Here is a tiny trained network, its code and every weight. The questions are about switching its units off for an input and a class, where a switched-off unit gives its printed mean instead of its output.

import numpy as np


def w(rows, s, z=0):
    codes = np.array(rows[::2]) - 128.0
    scale = np.full(codes.shape[1], s)
    scale[-1] = z or s
    return codes * scale


def f(y):
    return y / 2 * (1 + np.tanh(0.7978845608 * (y + 0.044715 * y**3)))


def log_softmax(a):
    a = a - a.max(-1, keepdims=True)
    return a - np.log(np.exp(a).sum(-1, keepdims=True))


def net(x, mask):
    res = np.array(x, float).reshape(1, 5) / 4 @ E
    y = f(res @ A[0][:, :-1].T + A[0][:, -1])
    res = res + np.where(mask, y, B[0][:, -1]) @ B[0][:, :-1]
    return log_softmax(res[-1] @ U[:, :-1].T + U[:, -1])


A, B = {}, {}
E = w([
[128,127,127],'x0',
[188,189,69],'x1',
[55,193,59],'x2',
[110,47,8],'x3',
[128,129,129],'x4',
],0.013)
A[0] = w([
[60,163,97,190],'N1',
[86,124,42,113],'N2',
[174,169,148,199],'N3',
[29,114,202,172],'N4',
[113,197,188,253],'N5',
[180,9,46,104],'N6',
[31,193,140,178],'N7',
[72,197,127,77],'N8',
[73,35,106,214],'N9',
[218,197,113,135],'N10',
[226,194,53,180],'N11',
[68,115,98,165],'N12',
],0.014,0.0054)
B[0] = w([
[8,123,82,176],'N1',
[69,96,128,194],'N2',
[187,190,164,174],'N3',
[88,91,166,197],'N4',
[116,175,201,209],'N5',
[178,97,53,249],'N6',
[21,172,168,184],'N7',
[72,154,117,161],'N8',
[132,32,167,217],'N9',
[166,179,113,186],'N10',
[116,204,57,214],'N11',
[48,86,93,169],'N12',
],0.012,0.017)
U = w([
[172,106,237,254],'0',
[176,47,134,104],'1',
[83,158,176,107],'2',
[89,86,109,26],'3',
[248,201,153,109],'4',
[211,134,19,83],'5',
[110,229,114,73],'6',
[113,157,37,214],'7',
],0.015,0.0079)

Each question gives the input, the list of numbers given to net, and the class t.
The units are the neurons (one row each of A and B). Each row of codes is followed by its name. A weight is (code - 128) times the scale printed after its matrix; where a second scale follows, it is the last column's (A, B and U).
mask holds one flag per neuron, in row order. A switched-off neuron (its flag False) gives its mean, the last column of its row in B, instead of its output. The means were averaged over made-up inputs and are rounded, as every weight is.
A unit's drop is (log p(t) with every unit on - log p(t) with that unit switched off) / (log p(t) with every unit on - log p(t) with every unit switched off).
The circuit of an input: a set's keep is (log p(t) with only the set's units on - log p(t) with every unit switched off) / (log p(t) with every unit on - log p(t) with every unit switched off). Starting from all 12 units, units are removed one at a time, each time the one whose removal leaves the highest keep (on an exact tie, the one counted first), for as long as the keep stays at least 0.8.
circuit, biggest first: the units of the circuit, biggest drop first
unit that matters most: the unit with the biggest drop
top k neurons: the k neurons with the biggest drops, biggest first
drop of u: that unit's drop, to one decimal
input [-5,0,-1,-7,5], class 0: circuit, biggest first => [N11]
input [-4,-8,-6,1,-5], class 1: circuit, biggest first => [N5; N9]
input [-6,7,8,0,-3], class 6: top 2 neurons => [N6; N7]
input [-5,0,-4,0,-6], class 0: top 3 neurons => [N11; N6; N10]
input [4,1,3,0,4], class 6: circuit, biggest first => [N6; N9]
input [-6,0,8,-5,-8], class 2: top 2 neurons => [N7; N11]
input [6,5,-5,1,1], class 5: circuit, biggest first => [N5; N7]
input [1,-1,4,-3,5], class 2: top 2 neurons => [N11; N6]
input [-1,5,-8,1,-6], class 5: top 3 neurons => [N5; N6; N11]
input [-5,1,-6,-2,6], class 4: top 2 neurons => [N9; N4]
input [1,-6,7,0,7], class 2: top 3 neurons => [N7; N6; N8]
input [-6,3,0,6,-7], class 5: top 2 neurons => [N6; N7]
input [6,1,-3,6,2], class 5: top 4 neurons => [N6; N4; N5; N7]
input [8,3,8,-1,8], class 6: circuit, biggest first => [N7]
input [-5,-4,-8,1,0], class 1: circuit, biggest first => [N5; N7]
input [1,-7,-8,1,0], class 1: circuit, biggest first => [N5; N7]
input [3,0,-3,7,5], class 1: top 2 neurons => [N9; N11]
input [7,3,-8,7,-1], class 5: drop of N6 => 0.5
input [-3,-6,-5,4,-1], class 1: drop of N10 => 0.0
input [1,2,8,-2,4], class 6: unit that matters most => N9
